Below are the code and all the weights of a small trained network. Each question names an input and a target symbol and asks about switching units off, where a switched-off unit gives its printed mean instead of its output.

import numpy as np


def w(rows, s, z=0):
    codes = np.array(rows[::2]) - 128.0
    scale = np.full(codes.shape[1], s)
    scale[-1] = z or s
    return codes * scale


def norm(h):
    return h / np.sqrt((h * h).mean(-1, keepdims=True) + 1e-5)


def f(y):
    return y / 2 * (1 + np.tanh(0.7978845608 * (y + 0.044715 * y**3)))


def softmax(a):
    e = np.exp(a - a.max(-1, keepdims=True))
    return e / e.sum(-1, keepdims=True)


def log_softmax(a):
    a = a - a.max(-1, keepdims=True)
    return a - np.log(np.exp(a).sum(-1, keepdims=True))


def net(x, mask):
    ids = ['γδεζηθλμξπσφψω'.index(c) for c in x.split()]
    T = len(ids)
    res = E[ids] + P[:T]
    u = 0
    for l in range(2):
        r = norm(res)
        for j in range(2):
            rows = slice(3 * j, 3 * j + 3)
            q, k, v = (r @ M[l][rows].T for M in (Q, K, V))
            z = softmax(np.where(np.tri(T) > 0, q @ k.T / 3**0.5, -1e9)) @ v
            o = O[l][rows]
            res = res + np.where(mask[u + j], z, o[:, -1]) @ o[:, :-1]
        u += 2
        y = f(norm(res) @ A[l][:, :-1].T + A[l][:, -1])
        res = res + np.where(mask[u : u + 4], y, B[l][:, -1]) @ B[l][:, :-1]
        u += 4
    return log_softmax(norm(res)[-1] @ U[:, :-1].T + U[:, -1])


Q, K, V, O, A, B = {}, {}, {}, {}, {}, {}
E = w([
[126,192,145,109,173,94,151,114,99,182],'γ',
[74,224,130,168,166,105,119,208,173,104],'δ',
[177,96,68,161,118,113,107,113,149,147],'ε',
[71,161,109,195,131,129,102,183,38,152],'ζ',
[167,157,169,127,173,127,164,116,251,176],'η',
[124,108,191,94,104,96,143,88,123,145],'θ',
[78,102,91,130,178,177,137,111,164,187],'λ',
[72,91,140,141,108,156,83,135,186,112],'μ',
[170,93,145,94,204,87,103,181,90,66],'ξ',
[200,130,126,150,55,110,147,165,140,95],'π',
[121,203,225,211,144,117,137,114,103,120],'σ',
[129,142,107,186,141,168,179,102,176,124],'φ',
[168,175,165,221,117,133,30,99,68,162],'ψ',
[64,132,201,117,161,139,233,132,169,157],'ω',
],0.021)
P = w([
[35,78,136,194,98,2,119,137,204,187],'0',
[162,134,143,191,134,151,130,134,80,139],'1',
[168,124,169,147,146,156,139,105,94,103],'2',
[155,127,176,159,141,149,128,111,89,116],'3',
[147,145,178,143,154,151,123,116,104,104],'4',
[153,134,189,142,145,162,121,111,96,131],'5',
[156,143,193,154,154,154,121,107,96,136],'6',
[144,136,184,163,154,152,109,129,102,123],'7',
[153,142,203,154,156,146,122,113,109,131],'8',
[145,136,188,157,175,126,124,117,107,139],'9',
[148,132,196,157,168,136,129,108,100,131],'10',
[150,129,192,171,166,133,117,111,95,139],'11',
[140,130,206,168,175,127,118,114,112,130],'12',
[138,134,196,181,178,133,120,132,108,142],'13',
],0.0078)
Q[0] = w([
[152,135,109,164,142,128,135,135,75,106],'0.h0',
[71,155,157,60,141,145,131,149,142,144],'0.h0',
[138,84,170,197,119,120,120,136,136,173],'0.h0',
[55,98,247,116,181,144,118,136,182,177],'0.h1',
[106,119,189,174,163,91,138,121,173,172],'0.h1',
[144,140,126,107,69,167,127,137,128,145],'0.h1',
],0.011)
K[0] = w([
[155,78,83,56,186,115,133,195,65,74],'0.h0',
[44,188,167,103,70,155,160,82,128,169],'0.h0',
[117,30,191,118,125,113,111,148,128,87],'0.h0',
[150,111,145,81,255,124,115,161,99,28],'0.h1',
[113,58,143,15,173,182,111,129,64,59],'0.h1',
[169,193,141,127,114,190,126,65,170,123],'0.h1',
],0.0089)
V[0] = w([
[165,81,178,168,186,77,107,163,152,85],'0.h0',
[128,160,171,199,91,149,122,75,183,156],'0.h0',
[144,166,183,91,55,218,184,187,193,150],'0.h0',
[128,220,75,106,1,203,138,79,107,134],'0.h1',
[190,182,172,204,158,212,141,90,146,118],'0.h1',
[168,56,124,170,217,123,93,144,78,132],'0.h1',
],0.0048)
O[0] = w([
[156,133,148,35,139,118,84,192,109,82,209],'0.h0',
[120,157,107,198,120,37,93,80,2,64,254],'0.h0',
[128,148,25,53,59,195,123,72,170,79,169],'0.h0',
[74,146,106,175,140,94,169,89,119,85,6],'0.h1',
[70,104,120,146,164,48,85,131,138,81,161],'0.h1',
[136,127,141,114,115,84,123,193,136,152,146],'0.h1',
],0.0071,0.0046)
A[0] = w([
[135,191,44,167,254,201,192,181,121,109,114],'0.n0',
[144,109,190,241,157,143,90,172,100,68,254],'0.n1',
[100,112,116,87,216,63,174,187,113,33,198],'0.n2',
[150,129,119,127,164,159,88,104,114,103,106],'0.n3',
],0.0074,0.0026)
B[0] = w([
[178,111,116,167,34,152,113,109,90,196,147],'0.n0',
[143,104,102,84,122,197,164,86,151,80,255],'0.n1',
[105,216,109,133,58,156,74,121,120,210,139],'0.n2',
[124,90,142,134,160,157,169,87,103,253,142],'0.n3',
],0.011,0.0094)
Q[1] = w([
[62,93,132,108,98,147,113,96,108,123],'1.h0',
[138,90,183,6,116,139,69,236,157,183],'1.h0',
[108,77,90,131,160,169,152,120,181,177],'1.h0',
[148,78,78,142,126,123,88,136,118,153],'1.h1',
[179,158,112,160,148,62,160,54,107,104],'1.h1',
[162,118,190,31,159,122,67,230,123,179],'1.h1',
],0.015)
K[1] = w([
[80,93,148,83,94,160,108,105,100,134],'1.h0',
[37,88,128,185,108,15,104,142,169,111],'1.h0',
[127,78,102,161,156,145,139,107,168,169],'1.h0',
[156,55,50,160,128,132,105,124,89,165],'1.h1',
[230,159,149,70,142,136,142,103,103,139],'1.h1',
[84,120,127,203,137,2,111,137,152,120],'1.h1',
],0.013)
V[1] = w([
[233,144,98,48,105,57,158,90,149,170],'1.h0',
[158,254,135,135,165,159,133,194,75,126],'1.h0',
[74,110,173,101,62,109,172,130,22,100],'1.h0',
[170,12,126,131,191,117,57,184,76,165],'1.h1',
[56,146,146,64,140,187,185,111,116,239],'1.h1',
[119,123,83,155,209,56,157,36,95,144],'1.h1',
],0.0087)
O[1] = w([
[181,165,129,120,137,9,129,132,108,115,87],'1.h0',
[160,204,159,140,153,175,107,193,110,150,2],'1.h0',
[115,65,186,129,126,129,141,157,43,56,127],'1.h0',
[92,124,123,118,205,126,51,98,72,147,97],'1.h1',
[80,119,142,114,93,86,127,162,110,193,123],'1.h1',
[153,123,153,203,155,122,167,80,95,189,95],'1.h1',
],0.012,0.0079)
A[1] = w([
[230,79,26,127,154,114,254,130,85,76,143],'1.n0',
[98,33,186,138,156,124,181,57,33,78,87],'1.n1',
[160,182,184,201,188,94,152,216,55,207,1],'1.n2',
[50,65,182,117,109,191,183,196,88,103,119],'1.n3',
],0.0083,0.0045)
B[1] = w([
[106,98,87,132,201,63,157,190,68,131,168],'1.n0',
[156,133,165,146,3,133,29,109,154,134,253],'1.n1',
[112,122,84,8,68,216,169,13,92,56,144],'1.n2',
[29,189,114,129,235,6,127,86,161,99,225],'1.n3',
],0.011,0.0075)
U = w([
[130,172,120,47,123,133,196,72,60,135,117],'γ',
[125,176,117,150,35,169,125,206,147,136,140],'δ',
[142,133,51,141,231,82,100,73,87,118,31],'ε',
[38,176,136,161,210,117,116,149,75,124,255],'ζ',
[185,182,113,131,127,84,151,85,196,152,122],'η',
[140,122,178,126,74,50,101,127,97,118,137],'θ',
[86,94,100,143,122,136,114,126,104,247,137],'λ',
[95,101,81,85,113,145,118,84,182,85,138],'μ',
[143,145,114,41,173,126,64,179,100,144,137],'ξ',
[184,129,64,115,149,113,159,175,96,36,118],'π',
[117,159,210,164,176,148,213,125,135,73,120],'σ',
[170,69,100,189,80,152,222,142,119,148,132],'φ',
[191,120,166,179,159,202,78,93,117,124,63],'ψ',
[43,150,154,115,108,86,226,165,127,167,91],'ω',
],0.012,0.003)

Each question gives the input, a string of symbols that net reads in full, and the target symbol t.
The units are the heads (3 rows each of Q, K, V and O) and the neurons (one row each of A and B). Each row of codes is followed by its name. A weight is (code - 128) times the scale printed after its matrix; where a second scale follows, it is the last column's (O, A, B and U).
mask holds one flag per unit, layer by layer, with each layer's heads first. A switched-off unit (its flag False) gives its mean, the last column of its rows in O or B, instead of its output. The means were averaged over made-up inputs and are rounded, as every weight is.
A unit's drop is (log p(t) with every unit on - log p(t) with that unit switched off) / (log p(t) with every unit on - log p(t) with every unit switched off).
The circuit of an input: a set's keep is (log p(t) with only the set's units on - log p(t) with every unit switched off) / (log p(t) with every unit on - log p(t) with every unit switched off). Starting from all 12 units, units are removed one at a time, each time the one whose removal leaves the highest keep (on an exact tie, the one counted first), for as long as the keep stays at least 0.8.
circuit, biggest first: the units of the circuit, biggest drop first
most important unit: the unit with the biggest drop
k most important neurons: the k neurons with the biggest drops, biggest first
top k neurons in layer l: the k neurons of layer l with the biggest drops, biggest first
heads that matter: for each layer, one digit per head in row order, 1 if its drop is at least 0.15 and else 0, layers parted by /
input θ ζ θ μ ξ μ ζ δ μ δ λ η, target θ: most important unit : 0.h1
input ξ μ θ μ η μ σ φ μ θ, target ξ: circuit, biggest first : [0.h1; 1.h1]
input ψ η ψ μ ψ μ θ μ μ ξ π, target ψ: circuit, biggest first : [1.h1; 0.h0]
input η ψ θ η η ψ θ η μ γ ξ ω ψ γ, target η: circuit, biggest first : [1.h0; 0.h1]
input μ θ μ μ η μ μ μ μ μ θ γ ξ γ, target μ: circuit, biggest first : [1.h0; 0.h1]
input η μ η δ ξ η θ ψ η η δ, target η: circuit, biggest first : [0.h1; 1.h0; 0.n1]
input μ ξ μ λ ψ λ μ η μ ψ, target μ: heads that matter : 10 / 10
input η θ ξ λ ψ, target η: circuit, biggest first : [0.h0; 1.h0]
input θ η η δ η μ μ ψ ξ δ, target θ: heads that matter : 01 / 10
input δ θ ζ θ η σ, target σ: circuit, biggest first : [0.n1; 1.h1; 1.h0; 1.n3]
input θ ψ η μ θ θ δ μ η ε θ ξ, target θ: top 2 neurons in layer 0 : [0.n1; 0.n2]
input δ μ ε μ μ θ δ ξ γ μ φ λ μ θ, target δ: circuit, biggest first : [0.h1; 1.h0]
input ε ω θ θ γ ε μ ψ π ξ, target ε: heads that matter : 00 / 11
input θ ω ψ ξ μ θ μ μ γ θ ψ, target θ: circuit, biggest first : [0.h0; 1.h0]
input δ ψ π ω, target ω: top 2 neurons in layer 1 : [1.n3; 1.n1]
input ω θ μ θ δ σ, target σ: circuit, biggest first : [0.n1; 1.h0; 1.h1; 1.n3]
input δ μ ζ λ δ ψ δ η φ, target φ: most important unit : 0.n0
input δ δ μ μ ω μ ω ξ, target δ: circuit, biggest first : [0.n2; 1.h1]
input η σ ψ μ ξ μ μ μ η μ ψ μ, target η: heads that matter : 01 / 10
input μ ψ ζ, target ζ: most important unit : 1.n3
input θ ψ μ θ, target θ: circuit, biggest first : [1.n1; 1.h0]
input φ μ μ π μ ω μ ψ μ ξ, target φ: 2 most important neurons : [0.n2; 1.n3]
input μ θ μ μ δ γ ξ μ ζ θ μ δ, target μ: 2 most important neurons : [1.n1; 0.n1]
input π θ μ ψ ξ θ θ ω μ, target π: heads that matter : 01 / 11
input φ μ δ η μ μ ψ η φ, target φ: heads that matter : 00 / 00
input η μ θ μ μ μ ζ θ λ ξ, target η: heads that matter : 00 / 10
input θ μ μ ψ θ ξ φ ψ, target θ: most important unit : 0.h0
input μ μ λ δ ζ ξ μ ω θ μ μ ζ, target μ: heads that matter : 10 / 10
input φ ζ λ ξ μ φ δ π ε μ δ θ γ, target φ: heads that matter : 01 / 01
input γ μ ξ η δ σ δ μ μ μ μ ω η, target γ: heads that matter : 01 / 11
